In the rows, 128 means zero.
Each row is followed by its class; each block has classes of its own.
128  89 146 160 124 104 161  72  83 120  70 102 134 147 111 132 109 126 125 134 114 123 121 131 145 112  81 150 151 160 162 122 149 151 141 115
rara
104  94 171 125 129 110 103 122 114 152 115 113 158 127 119 132 135 130 126 145 126 148 124 125  84 146  97 125 149 101 133 144 136 138 133 117
tos
143  97 145 147 108 136 118 125 131 134 131 121 168  97 112 162 103 114  95 113 145 127 117 116 140 143 125 122 189 122 133 106 164 176 156 141
Duzof
141  75 165 126 113 152  95 134 152 130 155 124 192  81 115 147 135 118 104 116 139 137 117 114 155 152 100 135 166 127 121 106 154 144 157 147
Bavi
131  85 145 156 114 135 117 145 148 132 131 119 168 109 108 157 107 122  94 100 149 123 109 114 145 158 129 135 181 120 110 109 165 158 153 140
vimu
127 109 173 136 139 102 112 111 113 131 113 124 137 136 123 147 137 112 118 134 115 146 122 126  98 133  81 119 151 106 125 127 144 116 123 124
Leni
107 121 143 156 135 108 180  52  88 118  73 102 130 149 117 130 110 115 147 115 128 104 118 124 130 115 111 138 173 149 155 142 135 136 135 112
pitiv
105 119 175 130 134  99 114 101 116 130 112 147 153 132 114 144 143  98 135 130 113 143 111 122 100 101 110 102 136 126 149 143 126 113 147 130
pitiv
109 117 145 159 132 112 178  56  87 121  68 102 133 146 116 128 107 116 141 113 126 104 116 125 127 123 108 138 176 148 155 132 141 133 137 113
pitiv
122 110 167 139 139 108 111 113 112 130 111 120 145 135 120 146 138 112 119 137 109 148 127 122  95 133  83 111 151 104 128 119 142 116 123 125
Leni
114 112 174 117 124 100 107  83 131 117 130 148 172 116 116 131 145  96 124 137 113 150 112 124 101  90  93 105 134 124 152 132 126 115 139 130
Bavi
141  77 170 127 112 149  98 134 156 126 158 121 185  77 116 147 137 122 104 119 138 142 118 114 155 151  97 134 164 128 118 110 153 144 151 149
Bavi
147  83 155 148 130 118 108 138 141 136 144 123 155 101 123 157 114 121  95 117 155 117 115 121 158 137 110 137 185 124 122 122 152 153 156 146
Leni
120 105 171 134 141 104 121 121 118 134 102 120 138 140 119 146 141 112 119 139 107 157 123 123  92 120  82 118 152 113 138 137 138 134 125 125
rara
136  79 163 136 134 125 107 132 145 139 148 120 158 103 121 156 117 126 104 124 148 118 112 116 149 137 117 142 183 124 123 138 137 168 153 137
tos
110 119 142 158 137 109 184  54  92 115  73  99 131 143 120 130 106 118 146 115 129 102 116 119 133 114 117 135 177 149 155 140 130 138 139 111
pitiv
130  80 151 162 130 109 151  63  67 127  64 109 127 143 113 129 105 128 112 130 112 128 111 137 138 117  82 151 157 163 154 124 152 152 136 111
pizud
109  94 177 136 134 113 116  84 110 123 108 137 152 124 123 153 120 117 118 124 107 153 111 112  96 109 101 116 163 121 137 149 114 113 143 119
Zisi
106 100 165 126 131 105 121 123 137 142 119 113 153 127 117 128 136 124 134 151 128 162 127 124  91 126  95 115 147 108 143 148 142 149 145 125
rara
109 112 172 144 129 106 117 111 115 138  99 119 142 147 106 147 140 113 123 134 102 158 122 118  86 133  89 115 162  99 127 125 145 134 124 118
vimu
152 100 149 151 130 136 117 135 146 120 127 107 157  83 124 173 117 108  94 126 148 117 112 120 160 141 124 122 198 128 117 128 153 149 145 138
Leni
123  89 153 164 124 106 154  67  73 126  69  92 135 142 115 131 100 139 120 141 119 116 116 123 136 124  87 153 155 152 155 132 142 148 133 109
tos
122 113 144 159 135 108 180  21  87 114  81 108 132 123 115 120  88 121 112 144 122 105 111 138 128 107  97 135 171 164 156 145 133 122 130 111
Leni
111 109 169 144 123 120 120  84 105 125 116 140 152 134 124 151 122 114 120 120 115 155 113 126  86 111 103 107 160 126 150 153 128 138 149 125
Duzof
121 110 134 157 135 111 181  58 107 108  79 100 140 136 116 129 107 116 142 127 120 115 124 126 132 112  95 138 172 154 158 134 128 151 140 111
rara
111 101 165 135 134 105 111 127 115 140 117 112 154 129 122 136 136 120 126 139 134 151 128 131  94 144  95 117 147 107 131 136 148 125 135 123
Leni
126  90 156 162 124 113 160  50  74 125  67  98 131 139 110 137  95 127 118 139 104 132 114 117 135 117  81 151 161 155 152 117 148 133 135 111
Zisi
120 106 141 149 141 115 179  19  79 124  72 112 130 123 112 114  96 117 115 143 111 112 107 144 114 109  99 138 170 170 157 151 134 144 131 106
pizud
128  96 151 168 114 105 155  54  61 126  75 105 130 153 109 136  99 127 113 123 119 130 118 133 132 111  84 146 158 163 171 115 154 157 136 113
Duzof
135  79 161 149 128 126 111 144 154 147 142 120 158 108 112 154 119 124 101 113 150 135 112 111 141 145 118 134 195 120 119 128 150 173 162 142
vimu
110  94 168 134 139 121 121  90 109 120 103 147 149 128 128 144 127 112 127 130 112 149 111 131  98 115 109 110 158 125 132 165 123 135 155 117
pizud
132  91 147 145 119 139 113 134 137 135 131 110 172  96 113 161 103 125  90 119 141 104 113 114 147 155 130 138 185 115 112 114 154 157 142 131
tos
113 109 175 128 135 108 108 107 105 136 107 121 144 136 116 145 142 119 122 142 100 145 126 117  89 133  79 121 151 102 128 137 132 127 113 121
tos
107  95 164 130 132  99 118 128 125 141 111 113 155 132 119 131 138 123 129 145 129 160 126 127  88 129  95 117 147 112 145 146 141 145 143 121
rara
146  98 147 142 133 130 133 143 156 123 119 105 156  86 123 165 123 104 102 130 144 129 114 117 157 129 129 122 195 133 128 141 147 169 147 134
rara
114  98 177 130 131 113 116  97 122 125 118 141 165 129 131 134 126 115 114 121 124 140 116 116  96 116 103 115 170 111 138 138 130 129 148 128
Bavi
121  89 155 174 116 115 160  69  82 126  63 102 133 149 104 135 101 131 119 122 112 127 116 124 141 125  89 146 164 153 148 113 154 149 141 112
vimu
115 105 147 162 128 115 166  59  87 112  71  91 141 135 116 137 100 126 134 128 119 107 118 122 134 126  99 146 171 146 147 130 130 144 131 102
tos
146  99 156 140 117 139 117 129 151 119 126 116 172  85 124 157 126 105  95 129 142 125 119 111 158 137 124 120 209 119 124 123 155 156 146 139
Bavi
120 113 136 168 130 114 167  56  99 109  84  95 141 131 116 132 101 116 135 123 130 109 122 130 135 124  94 139 173 148 149 120 133 128 135 108
Leni
144  88 148 138 119 140 109 127 144 136 137 112 173  94 112 169 101 114  94 115 140 120 115 105 144 151 125 137 184 116 112 102 163 154 150 133
Zisi
111 118 149 151 134 103 188  23  83 129  67 109 125 133 116 115  96 117 120 134 121 101 104 134 124 103 114 135 174 164 164 154 140 130 132 112
pitiv
138  73 160 127 125 166  93 132 146 129 150 125 174  71 107 158 139 122 108 125 124 147 115 127 147 161 102 128 163 136 110 122 146 154 154 148
pizud
124 118 143 156 123 107 182  14  74 124  83 114 127 131 113 121  92 117 111 137 117 120 110 139 112 102  96 135 174 170 173 150 141 150 129 115
Duzof
122 105 167 141 142  99 111 118 102 129 110 124 142 145 125 147 142 111 118 130 113 148 125 124  95 135  79 119 150 107 128 128 142 114 122 125
Leni
149  99 155 139 121 141 119 137 149 121 122 113 172  89 130 161 123 103  95 123 147 121 120 109 157 141 131 121 211 117 120 126 159 161 148 136
Bavi
131  94 146 172 126 112 153  68  72 116  71  99 137 146 115 138 100 126 117 134 118 114 121 132 146 123  90 143 157 154 150 107 152 132 140 109
Leni
111 101 172 120 132 104 102  79 116 115 124 147 161 119 111 147 139 110 122 138 103 139 108 123 102 102  92 111 138 125 142 143 110 117 132 127
tos
137  83 141 144 120 138 107 139 137 139 131 121 169  89 109 152 110 121  86 118 146 122 111 125 142 155 121 136 184 122 114 115 165 163 148 140
pizud
106  94 170 133 136 114 122 100 129 123 114 141 157 129 123 142 129 117 123 125 111 151 119 122 101 108  98 110 160 119 141 150 120 132 149 128
rara
111  99 166 136 137 102 110 126 115 141 121 111 154 132 123 135 135 122 122 140 135 150 127 131  92 141  98 117 146 110 132 136 147 127 136 120
Leni
125 103 148 151 135 134 165  37  75 128  78 126 133 135 100 137  95 110 117 126 100 102 111 139 125 119  83 148 176 151 141 123 144 146 138 120
pizud
112 106 167 140 138 121 116  94 116 118 118 135 153 129 128 149 127 115 126 124 116 137 116 128 100 119 105 109 156 116 131 142 120 111 147 121
Leni
151  95 146 139 135 142 118 134 137 125 118 113 155  86 122 170 125 101 101 130 139 126 112 123 152 142 132 124 195 132 115 147 153 173 148 126
pizud
115 105 138 161 134 125 169  55  91 114  74 106 140 134 113 126 108 115 139 130 116 124 118 131 122 131  91 139 173 152 146 138 131 144 140 106
pizud
134 103 156 144 131 142 129 136 145 136 121 107 153  94 125 168 122 106 105 117 146 119 106 112 159 136 140 123 195 129 122 147 155 155 148 137
pitiv
141 106 155 146 133 138 128 141 142 127 120 111 149  99 129 175 128 106 109 118 143 114 108 112 159 137 148 121 197 129 119 148 155 157 153 138
pitiv
121  90 151 175 115 107 157  72  81 131  69  98 135 148 102 134 103 130 120 125 117 128 115 122 141 120  85 150 158 154 153 118 152 151 140 114
vimu
141  77 162 137 133 126 104 134 146 146 146 121 158 102 121 159 114 117  98 119 147 139 110 111 143 138 116 142 182 128 124 131 141 151 157 131
Zisi
117 109 151 146 123 101 181  17  91 119  83 117 148 126 117 101  97 115 113 138 121 109 112 131 121 104  91 141 175 158 165 139 139 129 130 114
Bavi
111 106 140 161 130 112 167  58  84 113  75  89 145 136 112 132 106 126 138 129 121 106 123 124 126 133  94 147 172 146 150 132 128 142 127 106
tos
145  97 148 141 132 131 131 140 157 119 123 106 155  84 120 167 124 108 104 129 144 127 115 118 158 130 124 122 198 134 128 141 148 170 147 142
rara
106 109 166 133 119 103 113 107 109 141 123 121 149 132 116 139 134 122 125 140 128 165 126 127  77 129  97 110 162 106 149 145 149 152 137 130
Duzof
124 116 134 170 136 105 170  66  84 110  81  92 138 141 118 136 107 114 135 125 131 104 123 133 131 126  95 141 167 151 150 127 138 131 132 108
Leni
 95 104 174 135 139 112 127  98 114 135 110 131 150 137 127 139 130 121 132 116 120 140 112 116  98 113 118 109 156 119 140 153 128 125 147 128
pitiv
107  93 172 125 130 106 108 112 113 144 117 114 158 127 114 140 132 121 129 141 124 164 125 116  85 140  92 124 148 107 133 137 140 129 139 118
Zisi
100  98 170 142 120 103 111 119 120 147 106 116 153 134 110 137 135 123 125 132 128 161 121 122  91 132  97 117 154 108 137 143 149 143 139 122
vimu

A new block, with new classes.
 67 148 140 103 102 150 113  95 158 152 130 108 131 140 167 132 123  96 114 131 106  76 155 130 101 223 130 110  36 146 155 102 136 100 156 115
Benos
120  93 183 231 129 143 104 151 105 141 146 112 145  99 134 139  83 108 151 100 133  93 116 154 166 164 121 153  98 104 113 127 102 128 145 114
ginag
127  97 165 214 126 143 102 125 101 121 137 124 125 128 143 174  98  95 141  64 145 119 128 151 134 187 111 155 145  75  88 106  91 117 131 136
zuzog
123 100 191 219 122 137  99 148 104 141 132 117 137  90 121 148  86 102 126  96 137  95 100 157 156 167 150 158 130 105 116 152 109 118 146 121
bude
120  95 181 135 121 132 115 134 149 163 158 120 120  74 184 147 112  89  97 117 133  74 136 123 133 220 163 124  61 154 189 107 146  97 126  59
bude
 71 140 145 104  97 147 122  99 155 150 142 111 131 148 171 138 114  94 123 126 102  77 167 134 108 236 132 102  44 146 155 102 138  97 159 102
Benos
107 129 160 211 120 152 106 121  98 120 162 110 167 127 148 175  94  94 141  82 141 109 119 168 118 176 109 138 149  95  98  99  84 112 122 138
magak
 82 124 143 115 105 149 117  96 146 144 142 128 112 140 182 144 110  94 128 107 112  74 161 140 103 237 123 116  55 144 145  89 123  91 147 104
zuzog
 71 136 145 115 107 155 122 107 151 148 161 100 135 123 183 126 108 104 128 127 104  74 162 135 105 237 120 111  25 145 160  86 129 106 131  89
ginag
 89  98 170 141 126 138 116 129 153 155 175 106 132  85 185 129 122 101 120 121 123  67 139 137 125 217 137 126  39 162 197  94 127 107 110  49
ginag
 61 153 149  99  97 163 123  95 155 149 158 129 139 128 173 144 102  90 127 132 114  81 148 148  93 238 119 108  59 142 151  85 116  91 127 102
zuf
133 102 191 221 126 136  97 152 105 133 132 113 137  93 126 156  88 104 126  91 138 103 108 159 156 173 156 164 126 105 114 148 114 125 143 125
bude
117 122 175 193 107 160 112 129  91 124 152 113 148 113 128 159  92 100 124  84 148 122 117 148 128 198 131 147 153  79  98 110  86 110 128 128
bude
 64 157 140 120 116 154 121 102 151 142 159 117 146 143 188 159 110  90 124 126 109  67 155 151  84 225 122 111  62 152 155  87 123 107 129 109
magak
106 104 168 133 115 121 131 117 155 149 171 130 120  92 185 157 106  90 110 122 141  69 158 131 130 227 143 117  75 143 183  96 128 111 108  74
pufu
 87 127 139 123 113 149 115  96 147 143 141 126 111 142 179 144 110  90 127 108 112  76 156 135 104 235 118 121  52 140 136  88 125 101 148 111
zuzog
123 116 174 205 106 151 115 120 104 127 161 122 149 119 132 169  79  93 141  89 134 127 118 160 136 198 107 145 152  71  88 103  80 121 124 135
zuf
113  88 163 139 113 118 115 129 164 161 167 117 107  85 184 141 117  80 116 125 124  78 132 148 147 209 149 120  74 174 173 103 131 109 129  62
Fuz
104 108 171 214 119 157 115 135  98 133 159 104 147 118 137 144  94 104 146  90 133 114 128 146 144 182 104 143 116  91  96 102  89 117 133 120
ginag
111  92 190 230 136 142  99 149 109 143 136 110 139  93 128 146  98 107 147  94 130  90 117 161 161 164 126 153  98 107 118 129 109 124 142 114
ginag
132 104 194 223 120 138 103 147 103 138 134 116 133  91 125 150  82 107 122  93 135 100 104 159 159 176 150 156 128 111 114 152 112 122 148 121
bude
 79 135 129 118 114 158 118  98 147 148 131 139 105 134 185 144 112  90 120 119 116  73 157 132  96 226 102 114  62 143 144  87 122  94 146 107
zuzog
114 105 178 222 124 138 102 143 105 138 141 120 157 109 143 176  94  96 143  84 126  85 116 177 139 154 129 145 140 114 119 125 106 110 144 124
magak
117  80 189 229 130 137 111 157 109 145 147 117 142  97 137 148  83 116 145  92 128  92 119 159 160 159 123 148 109 116 126 132 114 121 135  98
ginag
100 113 173 205 123 164 115 130  99 127 155 111 148 110 136 152  90 110 142  88 135 112 131 156 132 187 101 139 121  83 104 102  85 118 121 117
ginag
117 118 181 197 114 150 109 119 105 132 158 129 150 113 132 159  79  87 139  96 141 123 118 149 138 202 105 140 142  77  86 100  85 118 131 131
zuf
113  82 180 205 108 124 106 141 120 144 145 110 125 101 126 135  87 105 145  90 125 101 112 171 172 153 141 134 126 130  84 136 104 114 160 117
Fuz
120 119 174 203 115 156 108 127  94 128 151 107 143 102 128 154  90  96 125  83 147 122 113 147 135 188 129 144 141  75  92 120  88 111 128 134
bude
 73 122 136 117 107 149 117  95 149 159 121 128 105 135 186 138 118  94 121 113 118  72 165 121 111 216 121 108  46 146 135  86 125  88 157 113
zuzog
101 115 170 189 108 154 110 126  99 119 147 113 149 134 128 160 101 107 142  74 135 119 136 162 119 186 112 132 144  88 110 113  94 108 132 123
Benos
105  98 171 147 123 126 118 123 151 163 160 129 133  93 197 164 115  87 111 124 127  60 141 138 127 202 142 116  81 163 188  91 132  95 129  64
magak
 72 149 137 107  90 144 135  97 150 147 158 117 131 129 181 146 101  96 115 122 120  73 167 136  98 230 126 106  62 140 156  93 122 107 122 119
pufu
131  80 183 221 128 131 103 141 103 138 128 131 116 111 137 156  85 107 146  68 132  96 125 153 159 166 129 153 125 100  93 136 106 108 162 121
zuzog
112 105 168 149 129 125 120 126 148 158 170 127 135  97 198 165 116  87 112 121 127  63 143 135 119 213 141 118  82 164 188  90 135 101 124  61
magak
 63 123 144 118 108 157 123 109 150 155 153 108 138 127 182 127 112 104 130 131 108  70 165 136 111 222 119 110  28 152 163  83 127 105 131  95
ginag
 77 139 142 105  91 145 125 101 152 148 142 113 127 145 177 144 115  97 125 125 105  78 164 134  98 239 126  99  57 146 168  99 141  95 147  94
Benos
123  95 200 208 119 144  98 145  99 143 134 117 138  86 122 148  91 100 126  85 140  98 108 159 154 173 151 153 125 104 120 138 107 109 142 124
bude
111 117 169 197 105 150 111 124 100 125 139 112 141 134 129 158  96 102 139  83 133 119 129 151 128 185 110 136 140  83 105 116  95 112 143 132
Benos
118  85 187 222 128 144 111 159 101 141 148 119 141 101 138 151  87 114 149  90 124  98 129 163 160 161 123 156 113 111 120 127 110 110 148 104
ginag
104 126 165 205 119 153 110 124 104 131 145 115 157 124 150 178  91  91 132  86 134 109 125 151 124 168 108 133 145  86  86  97  89 108 140 136
magak
110 112 163 192 106 151 103 128 109 117 158 114 137 116 129 148  95  90 136  86 139 130 115 175 136 182 105 145 162 108  83  98  74 120 131 128
Fuz
112 127 170 198 108 159 113 113 108 131 157 124 143 112 132 157  80  87 138 103 144 126 108 145 135 193  97 141 142  69  82  97  71 114 127 136
zuf
103  95 159 132 112 129 119 131 159 154 178 123 111  90 180 139 120  83 119 124 127  80 133 155 135 212 141 120  87 179 177  96 121 103 124  54
Fuz
124  95 191 211 123 140  99 144 106 141 131 114 138  88 121 154  93 101 124  90 133  97 107 158 155 171 151 157 126  94 113 144 107 119 147 125
bude
 83 137 156 109  98 148 124  94 153 153 156 132 124 123 175 149  97  87 125 141 112  87 148 142 109 242 121 119  66 133 153  89 121  91 132 107
zuf
122  90 193 213 116 122 120 140 108 138 141 135 130  96 129 161  72 106 133  87 145  93 131 155 161 161 129 137 139 103 105 136 111 112 141 123
pufu
108 100 175 139 117 115 128 125 155 159 168 128 117  84 181 153 107  85 108 120 138  66 149 126 140 215 147 121  71 149 182 105 135 105 120  72
pufu
 70 142 150 107 105 159 120 104 150 151 149 106 125 119 166 131 110  93 110 129 114  75 144 132 100 231 142 113  43 139 152 102 124 101 134 109
bude
103 103 168 131 116 134 120 127 150 154 160 122 122 103 184 149 116  97 119 114 125  74 153 137 125 217 142 110  61 157 195 111 142  90 131  60
Benos
126  81 181 219 126 128  95 136 106 133 119 135 123 110 133 158  87 105 139  71 134 100 115 158 152 161 124 158 136 105  96 133 108 103 159 120
zuzog
130  75 183 218 129 128  97 139 101 127 135 136 131 109 132 161  92 109 142  62 137  97 117 166 146 168 128 158 143 112 107 129 107 104 148 107
zuzog
 69 140 145  96  93 150 122 100 150 148 140 115 130 142 170 133 111  99 124 125 102  76 165 134  95 237 125 100  50 142 163  99 133  94 153  96
Benos
106  92 157 135 113 117 117 122 162 160 168 116 106  89 183 137 120  79 116 130 124  82 137 143 149 215 147 117  78 168 162 101 127 106 135  66
Fuz
 81 121 140 125 111 153 121 101 149 151 139 138 112 144 182 151 107  86 127 114 116  70 156 140 111 229 117 117  63 143 148  91 122  98 146 106
zuzog
106 102 176 134 112 141 123 128 144 161 159 124 118  84 185 145 109  90 102 127 140  75 143 124 141 222 163 118  71 151 184 105 129  90 128  62
bude
100 109 166 136 112 124 130 126 155 153 171 124 118  89 185 150 105  85 114 121 140  70 150 127 130 214 139 117  69 146 181 100 127 106 111  73
pufu
 97 116 168 139 124 138 119 121 151 153 170 120 135  97 198 165 117  91 110 114 130  67 140 139 109 207 141 117  71 162 184  84 128  93 116  66
magak
 82 144 146 107 101 161 126 103 141 151 156 112 137 117 174 138 110 104 106 123 122  73 156 135 104 239 154 108  59 143 158 101 124  99 132 100
bude
127  83 184 212 114 127 105 150 115 146 140 127 122  96 129 152  82  96 142  94 130 100 108 175 171 158 133 145 141 124 105 135 106 119 152 117
Fuz
 63 150 141 114 109 151 120 100 153 152 152 109 143 138 187 151 114  90 120 125 105  67 151 139  88 212 124 108  52 152 148  83 125  95 139 112
magak
127  94 189 217 115 131 107 131 115 147 144 124 135  97 127 147  75  97 141 104 126 109 103 152 166 165 123 151 122  95  90 132 100 111 154 130
zuf
118  96 193 214 120 141 106 147 103 147 128 120 128  90 127 148  85 104 128  96 140  96 113 147 160 165 149 143 123 105 109 144 111 108 152 119
bude
104  93 165 127 116 125 117 126 165 158 172 120 110  92 179 138 121  84 113 127 127  78 136 146 139 216 150 122  74 176 169  93 125 110 129  60
Fuz
107 113 160 144 126 133 118 121 149 153 173 122 139  99 197 163 116  88 114 119 125  64 138 141 111 207 134 117  75 165 181  87 132  98 122  69
magak
